Below are the code and all the weights of a small trained network. Each question names an input and a class and asks about switching units off, where a switched-off unit gives its printed mean instead of its output.

import numpy as np


def w(rows, s, z=0):
    codes = np.array(rows[::2]) - 128.0
    scale = np.full(codes.shape[1], s)
    scale[-1] = z or s
    return codes * scale


def norm(h):
    return h / np.sqrt((h * h).mean(-1, keepdims=True) + 1e-5)


def f(y):
    return y / 2 * (1 + np.tanh(0.7978845608 * (y + 0.044715 * y**3)))


def log_softmax(a):
    a = a - a.max(-1, keepdims=True)
    return a - np.log(np.exp(a).sum(-1, keepdims=True))


def net(x, mask):
    res = np.array(x, float).reshape(1, 4) / 4 @ E
    u = 0
    for l in range(3):
        y = f(norm(res) @ A[l][:, :-1].T + A[l][:, -1])
        res = res + np.where(mask[u : u + 9], y, B[l][:, -1]) @ B[l][:, :-1]
        u += 9
    return log_softmax(norm(res)[-1] @ U[:, :-1].T + U[:, -1])


A, B = {}, {}
E = w([
[125,125,127],'x0',
[15,103,106],'x1',
[129,2,189],'x2',
[146,71,22],'x3',
],0.00097)
A[0] = w([
[136,101,101,2],'L0N0',
[190,118,140,126],'L0N1',
[115,87,60,98],'L0N2',
[101,160,196,68],'L0N3',
[153,46,183,91],'L0N4',
[2,124,123,121],'L0N5',
[121,87,192,55],'L0N6',
[83,173,223,60],'L0N7',
[134,211,107,129],'L0N8',
],0.0063,0.00086)
B[0] = w([
[164,158,94,109],'L0N0',
[96,138,208,160],'L0N1',
[240,112,119,183],'L0N2',
[189,135,56,163],'L0N3',
[52,180,108,204],'L0N4',
[183,168,227,248],'L0N5',
[77,130,51,159],'L0N6',
[247,124,2,212],'L0N7',
[45,167,135,230],'L0N8',
],0.0029,0.0015)
A[1] = w([
[88,175,104,48],'L1N0',
[36,149,239,86],'L1N1',
[197,80,34,80],'L1N2',
[163,62,85,27],'L1N3',
[107,182,16,218],'L1N4',
[252,139,218,91],'L1N5',
[108,114,131,161],'L1N6',
[187,120,124,45],'L1N7',
[100,49,132,252],'L1N8',
],0.0025,0.00045)
B[1] = w([
[91,128,153,140],'L1N0',
[205,182,150,149],'L1N1',
[177,132,119,162],'L1N2',
[150,188,16,97],'L1N3',
[85,24,204,254],'L1N4',
[111,84,192,203],'L1N5',
[131,145,122,125],'L1N6',
[117,110,109,127],'L1N7',
[48,252,138,131],'L1N8',
],0.0019,0.00076)
A[2] = w([
[186,87,83,198],'L2N0',
[141,64,108,199],'L2N1',
[183,198,142,134],'L2N2',
[134,70,158,120],'L2N3',
[144,146,156,42],'L2N4',
[177,107,74,58],'L2N5',
[67,109,122,2],'L2N6',
[192,181,252,116],'L2N7',
[47,101,126,126],'L2N8',
],0.0037,0.00095)
B[2] = w([
[202,192,172,179],'L2N0',
[160,227,110,148],'L2N1',
[69,112,122,197],'L2N2',
[102,147,141,118],'L2N3',
[146,44,57,115],'L2N4',
[175,148,94,128],'L2N5',
[122,147,133,91],'L2N6',
[146,3,136,255],'L2N7',
[121,175,162,137],'L2N8',
],0.0027,0.0013)
U = w([
[237,188,61,142],'0',
[110,126,145,216],'1',
[1,186,137,125],'2',
[148,46,202,116],'3',
[103,106,80,2],'4',
],0.0076,0.0057)

Each question gives the input, the list of numbers given to net, and the class t.
The units are the neurons (one row each of A and B). Each row of codes is followed by its name. A weight is (code - 128) times the scale printed after its matrix; where a second scale follows, it is the last column's (A, B and U).
mask holds one flag per neuron, layer by layer. A switched-off neuron (its flag False) gives its mean, the last column of its row in B, instead of its output. The means were averaged over made-up inputs and are rounded, as every weight is.
A unit's drop is (log p(t) with every unit on - log p(t) with that unit switched off) / (log p(t) with every unit on - log p(t) with every unit switched off).
The circuit of an input: a set's keep is (log p(t) with only the set's units on - log p(t) with every unit switched off) / (log p(t) with every unit on - log p(t) with every unit switched off). Starting from the 12 units with the biggest drops (on a tie, the unit counted first), units are removed one at a time, each time the one whose removal leaves the highest keep (on an exact tie, the one counted first), for as long as the keep stays at least 0.8.
units of the circuit, in order: the units of the circuit, biggest drop first
most important unit: the unit with the biggest drop
k most important neurons: the k neurons with the biggest drops, biggest first
k most important neurons of layer l: the k neurons of layer l with the biggest drops, biggest first
input [-1,1,6,5], class 2: 2 most important neurons => L0N4; L0N7
input [5,-8,-2,6], class 3: units of the circuit, in order => L0N7; L0N1; L2N7
input [5,6,-3,-2], class 3: units of the circuit, in order => L0N5; L2N7
input [-4,2,5,5], class 0: 2 most important neurons => L0N2; L0N8
input [5,-2,5,6], class 0: most important unit => L0N2
input [6,4,7,-7], class 0: 4 most important neurons => L0N7; L0N3; L0N8; L0N6
input [7,-5,-8,3], class 2: 3 most important neurons => L0N8; L0N7; L0N5
input [0,-1,-5,-3], class 2: 2 most important neurons => L0N8; L0N2
input [-2,-6,6,-5], class 2: units of the circuit, in order => L0N4; L0N2
input [-1,-3,-6,-5], class 2: units of the circuit, in order => L0N8; L0N2
input [7,1,8,-6], class 2: 3 most important neurons => L0N4; L0N6; L0N2
input [3,-2,-6,3], class 2: units of the circuit, in order => L0N8; L0N7
input [5,1,5,-5], class 0: units of the circuit, in order => L0N7; L0N3
input [2,8,3,8], class 0: most important neuron => L0N2
input [2,7,1,2], class 3: units of the circuit, in order => L0N5; L2N7
input [-4,-5,8,-1], class 2: 3 most important neurons => L0N4; L0N5; L0N6
input [4,8,-7,-1], class 3: 3 most important neurons of layer 0 => L0N5; L0N4; L0N6
input [7,-8,8,4], class 2: 3 most important neurons => L0N4; L0N7; L0N5
input [0,-8,-8,-1], class 2: 2 most important neurons => L0N8; L0N2
input [-5,5,-1,-8], class 0: units of the circuit, in order => L0N7
input [4,8,-6,3], class 3: 4 most important neurons of layer 0 => L0N5; L0N4; L0N2; L0N6
input [-1,4,7,-7], class 0: 3 most important neurons of layer 0 => L0N7; L0N3; L0N8
input [3,-5,-3,-1], class 3: 2 most important neurons => L0N4; L2N7
